Below is a small trained network, with its code and all its weights. Each question gives an input and a class and asks what happens when units are switched off, that is, made to give their printed mean instead of their output.

import numpy as np


def w(rows, s, z=0):
    codes = np.array(rows[::2]) - 128.0
    scale = np.full(codes.shape[1], s)
    scale[-1] = z or s
    return codes * scale


def f(y):
    return y / 2 * (1 + np.tanh(0.7978845608 * (y + 0.044715 * y**3)))


def log_softmax(a):
    a = a - a.max(-1, keepdims=True)
    return a - np.log(np.exp(a).sum(-1, keepdims=True))


def net(x, mask):
    res = np.array(x, float).reshape(1, 8) / 4 @ E
    y = f(res @ A[0][:, :-1].T + A[0][:, -1])
    res = res + np.where(mask, y, B[0][:, -1]) @ B[0][:, :-1]
    return log_softmax(res[-1] @ U[:, :-1].T + U[:, -1])


A, B = {}, {}
E = w([
[35,129,122,125,69,149,125,128,159,126],'x0',
[172,153,120,114,111,113,180,160,115,61],'x1',
[97,163,37,116,145,176,148,186,200,128],'x2',
[95,141,127,175,101,160,89,168,91,142],'x3',
[128,143,135,126,66,120,151,122,185,189],'x4',
[176,120,114,83,145,136,153,38,134,62],'x5',
[156,119,63,78,133,197,171,146,143,211],'x6',
[161,180,105,175,10,113,83,161,82,111],'x7',
],0.011)
A[0] = w([
[89,102,129,102,117,142,127,37,146,200,148],'neuron 1',
[121,124,144,126,145,142,122,97,110,113,150],'neuron 2',
[93,148,85,123,120,151,119,131,145,101,128],'neuron 3',
[104,135,172,165,110,84,86,132,111,180,130],'neuron 4',
[67,139,67,123,59,148,111,139,169,89,144],'neuron 5',
[158,136,145,152,170,110,98,41,143,66,137],'neuron 6',
[117,129,158,161,99,81,76,123,121,187,172],'neuron 7',
[124,123,127,125,118,136,139,104,125,129,67],'neuron 8',
[138,152,98,134,119,133,142,114,219,141,160],'neuron 9',
[201,146,136,161,6,125,115,125,80,107,148],'neuron 10',
[127,133,84,165,153,244,80,144,77,165,140],'neuron 11',
[148,166,134,133,99,136,121,115,122,128,165],'neuron 12',
[132,136,72,102,139,133,149,128,213,151,135],'neuron 13',
[127,148,152,151,127,100,99,123,136,140,176],'neuron 14',
[118,123,134,138,110,133,114,86,163,154,3],'neuron 15',
[96,119,123,136,126,146,132,137,124,117,155],'neuron 16',
],0.02,0.0037)
B[0] = w([
[144,254,174,95,76,115,103,120,118,186,214],'neuron 1',
[121,165,84,135,126,18,100,129,156,75,165],'neuron 2',
[126,146,126,140,68,133,116,120,138,128,166],'neuron 3',
[105,61,87,134,68,71,126,125,140,109,205],'neuron 4',
[144,105,146,167,21,242,130,127,129,86,207],'neuron 5',
[188,133,215,154,153,99,137,105,119,53,232],'neuron 6',
[133,78,94,121,86,58,153,143,133,117,207],'neuron 7',
[106,117,186,105,138,149,138,119,125,140,134],'neuron 8',
[77,127,52,117,145,147,109,133,122,126,198],'neuron 9',
[160,149,185,115,1,29,119,108,130,163,250],'neuron 10',
[55,144,30,112,168,197,116,137,143,152,213],'neuron 11',
[113,93,166,123,103,135,148,136,127,106,160],'neuron 12',
[85,143,77,103,139,93,112,140,122,212,225],'neuron 13',
[148,102,60,103,122,126,136,108,137,90,164],'neuron 14',
[136,143,147,132,164,139,132,142,118,141,151],'neuron 15',
[169,156,80,132,90,137,132,123,108,121,148],'neuron 16',
],0.019,0.022)
U = w([
[157,80,193,139,155,186,207,176,74,159,16],'0',
[60,175,48,56,188,156,116,157,134,180,155],'1',
[87,57,38,98,21,117,137,159,167,161,228],'2',
[118,80,228,107,131,254,171,76,121,133,1],'3',
[184,170,198,103,58,64,113,55,127,98,201],'4',
[168,82,145,147,220,80,173,106,118,38,45],'5',
[112,160,109,191,68,223,95,111,158,60,71],'6',
],0.0081,0.0024)

Each question gives the input, the list of numbers given to net, and the class t.
The units are the neurons (one row each of A and B). Each row of codes is followed by its name. A weight is (code - 128) times the scale printed after its matrix; where a second scale follows, it is the last column's (A, B and U).
mask holds one flag per neuron, in row order. A switched-off neuron (its flag False) gives its mean, the last column of its row in B, instead of its output. The means were averaged over made-up inputs and are rounded, as every weight is.
A unit's drop is (log p(t) with every unit on - log p(t) with that unit switched off) / (log p(t) with every unit on - log p(t) with every unit switched off).
The circuit of an input: a set's keep is (log p(t) with only the set's units on - log p(t) with every unit switched off) / (log p(t) with every unit on - log p(t) with every unit switched off). Starting from the 12 units with the biggest drops (on a tie, the unit counted first), units are removed one at a time, each time the one whose removal leaves the highest keep (on an exact tie, the one counted first), for as long as the keep stays at least 0.8.
units of the circuit, in order: the units of the circuit, biggest drop first
most important unit: the unit with the biggest drop
top k neurons: the k neurons with the biggest drops, biggest first
drop of u: that unit's drop, to one decimal
input [3,-8,-7,2,-5,-5,-7,3], class 2: most important unit	neuron 4
input [-4,2,-4,-6,-6,2,5,0], class 5: top 2 neurons	(neuron 10; neuron 1)
input [1,2,8,0,4,8,5,-2], class 1: top 2 neurons	(neuron 13; neuron 10)
input [8,7,-8,8,6,-3,5,-5], class 4: top 4 neurons	(neuron 11; neuron 1; neuron 13; neuron 9)
input [7,6,0,-7,2,0,-4,-6], class 4: top 2 neurons	(neuron 11; neuron 6)
input [-7,-3,-4,-3,-3,4,-5,-2], class 5: top 2 neurons	(neuron 10; neuron 1)
input [2,-4,-1,-6,-2,0,3,3], class 1: top 2 neurons	(neuron 10; neuron 6)
input [-4,2,5,7,0,1,-6,-6], class 5: top 3 neurons	(neuron 10; neuron 1; neuron 5)
input [-3,0,3,-3,-8,1,1,-1], class 5: top 2 neurons	(neuron 10; neuron 1)
input [-1,6,-7,-2,8,-4,6,-8], class 1: top 2 neurons	(neuron 10; neuron 6)
input [6,4,-7,-2,-6,-8,-4,1], class 2: top 2 neurons	(neuron 4; neuron 6)
input [-1,8,3,-3,-6,-8,0,-7], class 1: drop of neuron 14	0.0
input [-6,2,1,-6,-6,0,-4,1], class 5: drop of neuron 10	0.4
input [5,4,8,3,4,-3,-8,0], class 6: units of the circuit, in order	(neuron 5)
input [4,4,-8,-2,-5,-8,-1,-5], class 2: drop of neuron 6	1.6
